Here is a tiny trained network, its code and every weight. The questions are about switching its units off for an input and a class, where a switched-off unit gives its printed mean instead of its output.

import numpy as np


def w(rows, s, z=0):
    codes = np.array(rows[::2]) - 128.0
    scale = np.full(codes.shape[1], s)
    scale[-1] = z or s
    return codes * scale


def f(y):
    return y / 2 * (1 + np.tanh(0.7978845608 * (y + 0.044715 * y**3)))


def log_softmax(a):
    a = a - a.max(-1, keepdims=True)
    return a - np.log(np.exp(a).sum(-1, keepdims=True))


def net(x, mask):
    res = np.array(x, float).reshape(1, 6) / 4 @ E
    y = f(res @ A[0][:, :-1].T + A[0][:, -1])
    res = res + np.where(mask, y, B[0][:, -1]) @ B[0][:, :-1]
    return log_softmax(res[-1] @ U[:, :-1].T + U[:, -1])


A, B = {}, {}
E = w([
[125,127,132,129,124,128,128,125],'x0',
[249,36,72,121,70,153,180,117],'x1',
[130,140,126,125,123,125,133,126],'x2',
[170,148,182,224,27,194,76,199],'x3',
[127,127,127,131,132,128,126,129],'x4',
[197,163,168,74,135,205,55,43],'x5',
],0.017)
A[0] = w([
[28,137,104,107,169,30,151,159,223],'neuron 0',
[76,238,163,134,168,102,92,141,252],'neuron 1',
[136,157,110,45,196,153,104,64,103],'neuron 2',
[152,152,170,63,137,214,73,42,197],'neuron 3',
[228,34,109,128,46,193,142,113,112],'neuron 4',
[172,70,65,82,136,113,168,91,163],'neuron 5',
[71,198,201,223,78,168,41,213,190],'neuron 6',
[136,89,74,59,173,84,198,107,100],'neuron 7',
[233,174,206,95,123,203,87,82,86],'neuron 8',
[163,140,164,214,52,107,152,237,158],'neuron 9',
[201,105,127,186,18,225,59,150,102],'neuron 10',
[104,99,143,166,98,63,208,174,235],'neuron 11',
[114,102,108,84,99,116,167,148,88],'neuron 12',
[126,126,127,212,101,88,163,213,122],'neuron 13',
[212,4,72,104,80,166,183,122,194],'neuron 14',
[30,78,142,90,175,83,183,116,224],'neuron 15',
],0.014,0.011)
B[0] = w([
[105,190,16,56,197,91,78,208,247],'neuron 0',
[17,128,186,110,51,99,101,73,229],'neuron 1',
[68,88,160,140,144,115,60,17,194],'neuron 2',
[71,130,142,170,210,136,54,32,221],'neuron 3',
[236,175,107,64,143,127,123,134,230],'neuron 4',
[158,116,127,141,176,152,171,98,214],'neuron 5',
[39,154,178,195,101,181,153,219,250],'neuron 6',
[199,61,130,122,233,192,104,134,222],'neuron 7',
[154,217,107,106,136,155,4,93,214],'neuron 8',
[146,92,120,53,16,113,155,187,214],'neuron 9',
[130,225,157,78,54,100,105,183,231],'neuron 10',
[204,63,94,111,106,203,163,214,216],'neuron 11',
[192,134,151,134,136,120,100,122,157],'neuron 12',
[100,85,113,106,50,151,176,189,192],'neuron 13',
[247,122,81,150,160,52,158,76,254],'neuron 14',
[106,198,2,32,128,79,142,170,235],'neuron 15',
],0.013,0.036)
U = w([
[160,233,48,47,136,114,77,179,240],'0',
[33,58,128,83,169,75,100,24,192],'1',
[69,87,134,185,61,141,187,250,171],'2',
[104,176,233,201,71,199,55,156,10],'3',
[234,13,56,134,214,107,233,165,97],'4',
[236,79,152,139,218,102,135,8,16],'5',
[253,57,153,130,11,116,221,194,47],'6',
],0.012,0.013)

Each question gives the input, the list of numbers given to net, and the class t.
The units are the neurons (one row each of A and B). Each row of codes is followed by its name. A weight is (code - 128) times the scale printed after its matrix; where a second scale follows, it is the last column's (A, B and U).
mask holds one flag per neuron, in row order. A switched-off neuron (its flag False) gives its mean, the last column of its row in B, instead of its output. The means were averaged over made-up inputs and are rounded, as every weight is.
A unit's drop is (log p(t) with every unit on - log p(t) with that unit switched off) / (log p(t) with every unit on - log p(t) with every unit switched off).
The circuit of an input: a set's keep is (log p(t) with only the set's units on - log p(t) with every unit switched off) / (log p(t) with every unit on - log p(t) with every unit switched off). Starting from the 12 units with the biggest drops (on a tie, the unit counted first), units are removed one at a time, each time the one whose removal leaves the highest keep (on an exact tie, the one counted first), for as long as the keep stays at least 0.8.
units of the circuit, in order: the units of the circuit, biggest drop first
top k neurons: the k neurons with the biggest drops, biggest first
drop of u: that unit's drop, to one decimal
input [2,4,5,1,4,0], class 6: units of the circuit, in order => (neuron 0; neuron 15)
input [-7,-3,5,-8,8,3], class 1: units of the circuit, in order => (neuron 2)
input [7,1,7,-2,-1,-6], class 4: top 3 neurons => (neuron 10; neuron 8; neuron 11)
input [6,7,5,0,2,4], class 5: top 2 neurons => (neuron 14; neuron 0)
input [4,1,6,-8,5,5], class 5: top 2 neurons => (neuron 7; neuron 1)
input [-7,4,-3,5,0,0], class 6: top 3 neurons => (neuron 0; neuron 15; neuron 9)
input [-3,6,-2,6,-1,0], class 6: top 3 neurons => (neuron 0; neuron 9; neuron 15)
input [-6,5,-3,0,5,5], class 5: top 3 neurons => (neuron 0; neuron 15; neuron 14)
input [4,8,2,0,-6,4], class 5: top 3 neurons => (neuron 14; neuron 0; neuron 15)
input [-8,8,1,0,-8,-7], class 4: drop of neuron 14 => 0.3
input [7,-3,-2,-5,-7,1], class 1: drop of neuron 4 => 0.2
input [-3,-6,-3,6,-5,8], class 3: drop of neuron 4 => 0.0
input [-7,-4,3,0,-8,4], class 1: drop of neuron 10 => 0.1
input [0,-1,6,8,-1,7], class 3: units of the circuit, in order => (neuron 6)
